Below is a small trained network, with its code and all its weights. Each question gives an input and a target symbol and asks what happens when units are switched off, that is, made to give their printed mean instead of their output.

import numpy as np


def w(rows, s, z=0):
    codes = np.array(rows[::2]) - 128.0
    scale = np.full(codes.shape[1], s)
    scale[-1] = z or s
    return codes * scale


def norm(h):
    return h / np.sqrt((h * h).mean(-1, keepdims=True) + 1e-5)


def f(y):
    return np.maximum(y, 0)


def softmax(a):
    e = np.exp(a - a.max(-1, keepdims=True))
    return e / e.sum(-1, keepdims=True)


def log_softmax(a):
    a = a - a.max(-1, keepdims=True)
    return a - np.log(np.exp(a).sum(-1, keepdims=True))


def net(x, mask):
    ids = ['βγδεζηλμπστφψω'.index(c) for c in x.split()]
    T = len(ids)
    res = E[ids] + P[:T]
    r = norm(res)
    for j in range(2):
        rows = slice(2 * j, 2 * j + 2)
        q, k, v = (r @ M[0][rows].T for M in (Q, K, V))
        z = softmax(np.where(np.tri(T) > 0, q @ k.T / 2**0.5, -1e9)) @ v
        o = O[0][rows]
        res = res + np.where(mask[j], z, o[:, -1]) @ o[:, :-1]
    y = f(norm(res) @ A[0][:, :-1].T + A[0][:, -1])
    res = res + np.where(mask[2:18], y, B[0][:, -1]) @ B[0][:, :-1]
    return log_softmax(norm(res)[-1] @ U[:, :-1].T + U[:, -1])


Q, K, V, O, A, B = {}, {}, {}, {}, {}, {}
E = w([
[114,126,252],'β',
[175,114,114],'γ',
[126,136,125],'δ',
[163,139,138],'ε',
[169,102,159],'ζ',
[108,171,158],'η',
[132,186,193],'λ',
[110,163,149],'μ',
[119,150,160],'π',
[110,125,123],'σ',
[185,104,164],'τ',
[112,162,148],'φ',
[164,211,106],'ψ',
[101,103,104],'ω',
],0.03)
P = w([
[148,180,161],'0',
[145,159,188],'1',
[153,146,207],'2',
[160,134,223],'3',
[171,127,232],'4',
[188,117,245],'5',
[201,110,253],'6',
],0.0044)
Q[0] = w([
[151,109,163],'H1',
[86,158,221],'H1',
[149,143,254],'H2',
[49,153,197],'H2',
],0.036)
K[0] = w([
[113,64,123],'H1',
[60,51,230],'H1',
[5,54,181],'H2',
[46,208,130],'H2',
],0.031)
V[0] = w([
[121,167,147],'H1',
[76,7,180],'H1',
[103,124,2],'H2',
[168,153,124],'H2',
],0.0089)
O[0] = w([
[135,119,91,161],'H1',
[237,149,250,202],'H1',
[230,133,254,2],'H2',
[105,90,115,99],'H2',
],0.0089,0.0055)
A[0] = w([
[51,158,163,102],'N1',
[56,213,169,110],'N2',
[39,213,112,144],'N3',
[127,166,97,83],'N4',
[43,20,154,81],'N5',
[172,73,103,104],'N6',
[130,108,101,24],'N7',
[123,193,141,153],'N8',
[58,60,210,1],'N9',
[144,153,84,132],'N10',
[158,7,93,59],'N11',
[40,170,207,181],'N12',
[149,180,46,94],'N13',
[183,118,153,132],'N14',
[162,124,77,144],'N15',
[18,114,156,137],'N16',
],0.019,0.008)
B[0] = w([
[178,157,193,176],'N1',
[72,227,129,217],'N2',
[51,105,200,224],'N3',
[85,164,112,150],'N4',
[57,140,252,151],'N5',
[96,151,81,155],'N6',
[151,130,150,128],'N7',
[67,87,135,210],'N8',
[201,22,5,144],'N9',
[160,133,122,164],'N10',
[143,1,112,163],'N11',
[233,117,137,254],'N12',
[186,177,53,188],'N13',
[57,122,115,215],'N14',
[159,123,106,170],'N15',
[231,144,125,186],'N16',
],0.032,0.0098)
U = w([
[254,96,147,97],'β',
[178,97,101,234],'γ',
[159,221,192,98],'δ',
[186,177,68,231],'ε',
[138,95,129,189],'ζ',
[142,137,133,61],'η',
[140,133,137,89],'λ',
[145,133,134,73],'μ',
[144,133,136,66],'π',
[30,132,146,69],'σ',
[138,80,109,254],'τ',
[143,130,133,72],'φ',
[77,203,102,68],'ψ',
[147,80,221,154],'ω',
],0.017,0.0039)

Each question gives the input, a string of symbols that net reads in full, and the target symbol t.
The units are the heads (2 rows each of Q, K, V and O) and the neurons (one row each of A and B). Each row of codes is followed by its name. A weight is (code - 128) times the scale printed after its matrix; where a second scale follows, it is the last column's (O, A, B and U).
mask holds one flag per unit, heads first, then neurons. A switched-off unit (its flag False) gives its mean, the last column of its rows in O or B, instead of its output. The means were averaged over made-up inputs and are rounded, as every weight is.
A unit's drop is (log p(t) with every unit on - log p(t) with that unit switched off) / (log p(t) with every unit on - log p(t) with every unit switched off).
The circuit of an input: a set's keep is (log p(t) with only the set's units on - log p(t) with every unit switched off) / (log p(t) with every unit on - log p(t) with every unit switched off). Starting from the 12 units with the biggest drops (on a tie, the unit counted first), units are removed one at a time, each time the one whose removal leaves the highest keep (on an exact tie, the one counted first), for as long as the keep stays at least 0.8.
units of the circuit, in order: the units of the circuit, biggest drop first
top k neurons: the k neurons with the biggest drops, biggest first
which heads matter: for each layer, one digit per head in row order, 1 if its drop is at least 0.15 and else 0, layers parted by /
drop of u: that unit's drop, to one decimal
input β ψ μ ζ ω τ, target ω: units of the circuit, in order	N2, N12
input ω π δ ω δ, target ω: top 4 neurons	N2, N13, N16, N14
input σ ω σ, target ω: which heads matter	11
input ε δ δ ε β γ τ, target τ: which heads matter	01
input ω δ δ ε ε ε, target ω: which heads matter	11
input π ε π ε η ε τ, target τ: which heads matter	00
input τ σ η σ β β, target β: top 2 neurons	N9, N3
input ω σ τ β ε σ, target ω: which heads matter	10
input ω σ μ β σ ε τ, target σ: top neuron	N12
input λ ψ σ ε μ μ ζ, target σ: which heads matter	00
input ζ ψ ψ, target ψ: top 3 neurons	N3, N12, N13
input σ σ σ δ, target σ: top 2 neurons	N16, N14
input ψ β β, target β: top 2 neurons	N9, N12
input σ ζ π γ η τ, target σ: top 3 neurons	N12, N14, N16
input τ λ β ω τ, target ω: drop of H2	1.5
input β π σ σ ε γ ζ, target σ: drop of N12	1.1
input π φ β δ η β ε, target ε: drop of H2	1.8
input σ τ ε ψ ε β ψ, target ψ: drop of N3	0.3
